Below is a small trained network, with its code and all its weights. Each question gives an input and a class and asks what happens when units are switched off, that is, made to give their printed mean instead of their output.

import numpy as np


def w(rows, s, z=0):
    codes = np.array(rows[::2]) - 128.0
    scale = np.full(codes.shape[1], s)
    scale[-1] = z or s
    return codes * scale


def norm(h):
    return h / np.sqrt((h * h).mean(-1, keepdims=True) + 1e-5)


def f(y):
    return np.maximum(y, 0)


def log_softmax(a):
    a = a - a.max(-1, keepdims=True)
    return a - np.log(np.exp(a).sum(-1, keepdims=True))


def net(x, mask):
    res = np.array(x, float).reshape(1, 3) / 4 @ E
    u = 0
    for l in range(3):
        y = f(norm(res) @ A[l][:, :-1].T + A[l][:, -1])
        res = res + np.where(mask[u : u + 7], y, B[l][:, -1]) @ B[l][:, :-1]
        u += 7
    return log_softmax(norm(res)[-1] @ U[:, :-1].T + U[:, -1])


A, B = {}, {}
E = w([
[227,174,197,35,207,206],'x0',
[170,103,213,36,47,135],'x1',
[249,2,156,175,140,209],'x2',
],0.0077)
A[0] = w([
[150,156,139,178,217,144,10],'L0N0',
[95,169,85,195,232,118,120],'L0N1',
[94,243,131,42,206,119,1],'L0N2',
[188,180,142,45,227,152,102],'L0N3',
[172,190,157,110,251,143,35],'L0N4',
[121,213,130,81,92,128,76],'L0N5',
[52,220,120,130,92,123,54],'L0N6',
],0.012,0.0047)
B[0] = w([
[85,56,61,145,147,132,166],'L0N0',
[197,170,116,188,173,127,231],'L0N1',
[126,250,96,175,60,125,234],'L0N2',
[132,162,200,150,231,146,254],'L0N3',
[83,99,19,55,49,199,215],'L0N4',
[88,118,143,111,111,88,194],'L0N5',
[173,94,109,38,200,131,219],'L0N6',
],0.021,0.0085)
A[1] = w([
[142,59,125,6,33,74,151],'L1N0',
[158,86,116,189,103,110,145],'L1N1',
[26,161,186,111,92,104,41],'L1N2',
[168,146,149,132,145,35,118],'L1N3',
[83,114,147,90,144,85,1],'L1N4',
[104,91,196,124,98,128,71],'L1N5',
[159,82,102,71,184,50,12],'L1N6',
],0.021,0.0028)
B[1] = w([
[97,167,153,95,18,225,254],'L1N0',
[82,161,171,211,141,93,215],'L1N1',
[49,99,135,5,138,107,188],'L1N2',
[118,43,105,129,135,135,202],'L1N3',
[56,146,119,129,96,149,161],'L1N4',
[253,110,91,111,106,105,171],'L1N5',
[79,97,65,133,117,41,215],'L1N6',
],0.02,0.0092)
A[2] = w([
[196,90,139,106,151,173,118],'L2N0',
[140,159,253,63,121,149,51],'L2N1',
[135,55,69,114,192,131,138],'L2N2',
[81,156,128,144,144,105,190],'L2N3',
[118,106,129,142,64,146,3],'L2N4',
[149,70,133,171,166,192,241],'L2N5',
[195,126,148,152,28,150,37],'L2N6',
],0.028,0.0025)
B[2] = w([
[116,113,148,215,39,159,201],'L2N0',
[167,42,87,208,189,18,254],'L2N1',
[81,87,181,35,195,95,243],'L2N2',
[231,60,119,132,132,168,210],'L2N3',
[138,142,194,84,155,167,186],'L2N4',
[115,166,133,102,1,128,243],'L2N5',
[91,186,178,131,226,137,208],'L2N6',
],0.022,0.012)
U = w([
[125,77,90,94,238,55,179],'0',
[51,123,141,64,48,175,250],'1',
[142,83,170,231,81,114,216],'2',
[108,179,251,149,192,165,5],'3',
[158,219,51,112,181,189,20],'4',
],0.017,0.0028)

Each question gives the input, the list of numbers given to net, and the class t.
The units are the neurons (one row each of A and B). Each row of codes is followed by its name. A weight is (code - 128) times the scale printed after its matrix; where a second scale follows, it is the last column's (A, B and U).
mask holds one flag per neuron, layer by layer. A switched-off neuron (its flag False) gives its mean, the last column of its row in B, instead of its output. The means were averaged over made-up inputs and are rounded, as every weight is.
A unit's drop is (log p(t) with every unit on - log p(t) with that unit switched off) / (log p(t) with every unit on - log p(t) with every unit switched off).
The circuit of an input: a set's keep is (log p(t) with only the set's units on - log p(t) with every unit switched off) / (log p(t) with every unit on - log p(t) with every unit switched off). Starting from the 12 units with the biggest drops (on a tie, the unit counted first), units are removed one at a time, each time the one whose removal leaves the highest keep (on an exact tie, the one counted first), for as long as the keep stays at least 0.8.
units of the circuit, in order: the units of the circuit, biggest drop first
most important unit: the unit with the biggest drop
top k neurons: the k neurons with the biggest drops, biggest first
k most important neurons of layer l: the k neurons of layer l with the biggest drops, biggest first
drop when u is switched off: that unit's drop, to one decimal
input [-1,8,4], class 3: units of the circuit, in order : (L2N6)
input [2,8,6], class 2: top 2 neurons : (L0N4 L2N0)
input [7,1,4], class 2: 2 most important neurons of layer 1 : (L1N6 L1N3)
input [8,0,-1], class 4: units of the circuit, in order : (L0N4 L0N2 L0N3)
input [7,2,4], class 2: 2 most important neurons of layer 2 : (L2N0 L2N1)
input [0,-4,6], class 2: 3 most important neurons of layer 0 : (L0N6 L0N4 L0N3)
input [-6,2,5], class 3: top 2 neurons : (L0N1 L0N3)
input [1,7,3], class 2: top 4 neurons : (L0N4 L2N0 L0N6 L0N5)
input [7,4,0], class 0: top 2 neurons : (L2N1 L0N1)
input [-6,1,4], class 3: 2 most important neurons of layer 0 : (L0N1 L0N3)
input [6,1,4], class 2: top 4 neurons : (L1N6 L0N6 L2N0 L0N3)
input [8,0,-6], class 4: 2 most important neurons of layer 0 : (L0N2 L0N4)
input [1,-6,-1], class 4: top 2 neurons : (L0N1 L2N1)
input [2,-8,4], class 1: most important unit : L2N5
input [-3,-2,2], class 2: top 2 neurons : (L0N6 L1N1)
input [-2,3,6], class 3: top 3 neurons : (L0N1 L0N3 L2N6)
input [-2,6,3], class 3: top 4 neurons : (L0N1 L2N6 L0N3 L0N6)
input [-5,7,4], class 3: top 2 neurons : (L2N6 L0N3)
input [2,1,2], class 2: top 2 neurons : (L0N6 L1N6)
input [8,3,-4], class 0: top 3 neurons : (L0N3 L2N1 L1N2)
input [2,0,-4], class 4: units of the circuit, in order : (L0N2)
input [8,-7,1], class 1: top 3 neurons : (L0N4 L0N0 L2N1)
input [1,-5,-3], class 4: top 2 neurons : (L0N2 L2N1)
input [7,1,3], class 2: 2 most important neurons of layer 2 : (L2N0 L2N1)
input [-5,4,1], class 3: 2 most important neurons of layer 0 : (L0N1 L0N2)
input [-2,5,7], class 3: top 2 neurons : (L0N3 L2N6)
input [2,-6,8], class 1: units of the circuit, in order : (L2N5)
input [6,-1,4], class 1: drop when L1N1 is switched off : 0.0
input [-1,7,2], class 3: drop when L0N4 is switched off : 0.1
input [-1,8,8], class 3: drop when L0N3 is switched off : 1.2
